Below are the code and all the weights of a small trained network. Each question names an input and a class and asks about switching units off, where a switched-off unit gives its printed mean instead of its output.

import numpy as np


def w(rows, s, z=0):
    codes = np.array(rows[::2]) - 128.0
    scale = np.full(codes.shape[1], s)
    scale[-1] = z or s
    return codes * scale


def norm(h):
    return h / np.sqrt((h * h).mean(-1, keepdims=True) + 1e-5)


def f(y):
    return np.maximum(y, 0)


def log_softmax(a):
    a = a - a.max(-1, keepdims=True)
    return a - np.log(np.exp(a).sum(-1, keepdims=True))


def net(x, mask):
    res = np.array(x, float).reshape(1, 5) / 4 @ E
    u = 0
    for l in range(3):
        y = f(norm(res) @ A[l][:, :-1].T + A[l][:, -1])
        res = res + np.where(mask[u : u + 8], y, B[l][:, -1]) @ B[l][:, :-1]
        u += 8
    return log_softmax(norm(res)[-1] @ U[:, :-1].T + U[:, -1])


A, B = {}, {}
E = w([
[189,69,157,12,210,255],'x0',
[125,129,130,124,127,128],'x1',
[149,125,140,146,119,144],'x2',
[217,146,36,50,26,102],'x3',
[17,46,32,213,48,219],'x4',
],0.0042)
A[0] = w([
[112,76,86,80,171,252,38],'L0N0',
[152,120,90,72,55,131,34],'L0N1',
[46,106,175,205,187,175,5],'L0N2',
[172,121,30,124,58,150,27],'L0N3',
[49,53,56,168,83,207,82],'L0N4',
[92,83,120,152,129,145,96],'L0N5',
[164,138,187,132,161,86,109],'L0N6',
[71,155,90,229,74,80,83],'L0N7',
],0.011,0.0026)
B[0] = w([
[160,87,212,140,52,79,226],'L0N0',
[124,87,68,119,158,118,178],'L0N1',
[62,52,63,114,199,125,205],'L0N2',
[81,83,64,81,170,118,194],'L0N3',
[139,250,137,133,116,192,254],'L0N4',
[130,183,123,140,147,127,171],'L0N5',
[139,210,120,127,139,132,194],'L0N6',
[172,81,203,120,75,102,237],'L0N7',
],0.017,0.0089)
A[1] = w([
[150,180,134,112,89,137,103],'L1N0',
[144,76,192,153,77,76,67],'L1N1',
[163,156,107,127,161,105,72],'L1N2',
[190,248,121,152,180,142,65],'L1N3',
[73,80,129,177,227,129,6],'L1N4',
[154,102,144,182,100,85,54],'L1N5',
[178,55,198,112,111,138,106],'L1N6',
[122,115,143,93,170,173,96],'L1N7',
],0.011,0.002)
B[1] = w([
[45,156,157,149,240,95,207],'L1N0',
[197,111,196,95,140,132,221],'L1N1',
[117,145,125,137,91,159,165],'L1N2',
[60,122,97,146,29,253,253],'L1N3',
[106,56,65,73,189,105,167],'L1N4',
[161,109,163,57,120,176,167],'L1N5',
[133,140,191,171,112,65,215],'L1N6',
[120,128,132,146,142,58,151],'L1N7',
],0.011,0.0077)
A[2] = w([
[170,70,4,118,173,96,70],'L2N0',
[177,94,193,163,88,94,19],'L2N1',
[155,30,113,118,142,91,100],'L2N2',
[174,110,154,122,105,90,186],'L2N3',
[104,96,82,132,203,92,92],'L2N4',
[126,221,100,173,120,175,8],'L2N5',
[150,97,151,114,158,76,99],'L2N6',
[89,98,98,106,143,129,169],'L2N7',
],0.016,0.0015)
B[2] = w([
[68,17,113,202,235,111,202],'L2N0',
[198,79,155,63,122,52,237],'L2N1',
[88,206,104,141,155,208,204],'L2N2',
[145,148,173,149,125,72,205],'L2N3',
[160,56,18,135,121,81,179],'L2N4',
[131,250,74,115,119,198,255],'L2N5',
[123,150,138,133,37,183,193],'L2N6',
[145,104,131,198,151,78,175],'L2N7',
],0.015,0.0099)
U = w([
[106,231,97,111,92,238,217],'0',
[202,72,245,74,64,80,165],'1',
[93,2,55,158,181,129,4],'2',
],0.0092,0.00023)

Each question gives the input, the list of numbers given to net, and the class t.
The units are the neurons (one row each of A and B). Each row of codes is followed by its name. A weight is (code - 128) times the scale printed after its matrix; where a second scale follows, it is the last column's (A, B and U).
mask holds one flag per neuron, layer by layer. A switched-off neuron (its flag False) gives its mean, the last column of its row in B, instead of its output. The means were averaged over made-up inputs and are rounded, as every weight is.
A unit's drop is (log p(t) with every unit on - log p(t) with that unit switched off) / (log p(t) with every unit on - log p(t) with every unit switched off).
The circuit of an input: a set's keep is (log p(t) with only the set's units on - log p(t) with every unit switched off) / (log p(t) with every unit on - log p(t) with every unit switched off). Starting from the 12 units with the biggest drops (on a tie, the unit counted first), units are removed one at a time, each time the one whose removal leaves the highest keep (on an exact tie, the one counted first), for as long as the keep stays at least 0.8.
circuit, biggest first: the units of the circuit, biggest drop first
k most important neurons: the k neurons with the biggest drops, biggest first
k most important neurons of layer l: the k neurons of layer l with the biggest drops, biggest first
drop of u: that unit's drop, to one decimal
input [-7,7,-4,-4,0], class 1: circuit, biggest first : (L0N7)
input [1,-7,4,7,-6], class 2: 2 most important neurons : (L0N4 L0N1)
input [-3,2,0,4,0], class 2: 2 most important neurons of layer 0 : (L0N3 L0N0)
input [8,-7,1,8,6], class 1: 4 most important neurons : (L0N0 L0N2 L2N5 L1N3)
input [5,5,-6,-8,5], class 2: 2 most important neurons : (L0N2 L0N7)
input [-6,-8,-1,-6,-3], class 1: 3 most important neurons of layer 0 : (L0N7 L0N3 L0N1)
input [7,-8,-6,-7,-1], class 1: 2 most important neurons of layer 0 : (L0N0 L0N3)
input [-6,5,-7,-8,7], class 2: 2 most important neurons of layer 0 : (L0N2 L0N0)
input [-3,-3,8,8,6], class 2: 2 most important neurons : (L0N3 L0N1)
input [-7,-1,4,5,-2], class 1: drop of L0N7 : 2.7
input [7,6,-3,5,5], class 1: drop of L0N0 : 1.8
input [0,-2,-3,-5,1], class 2: drop of L0N2 : 1.2
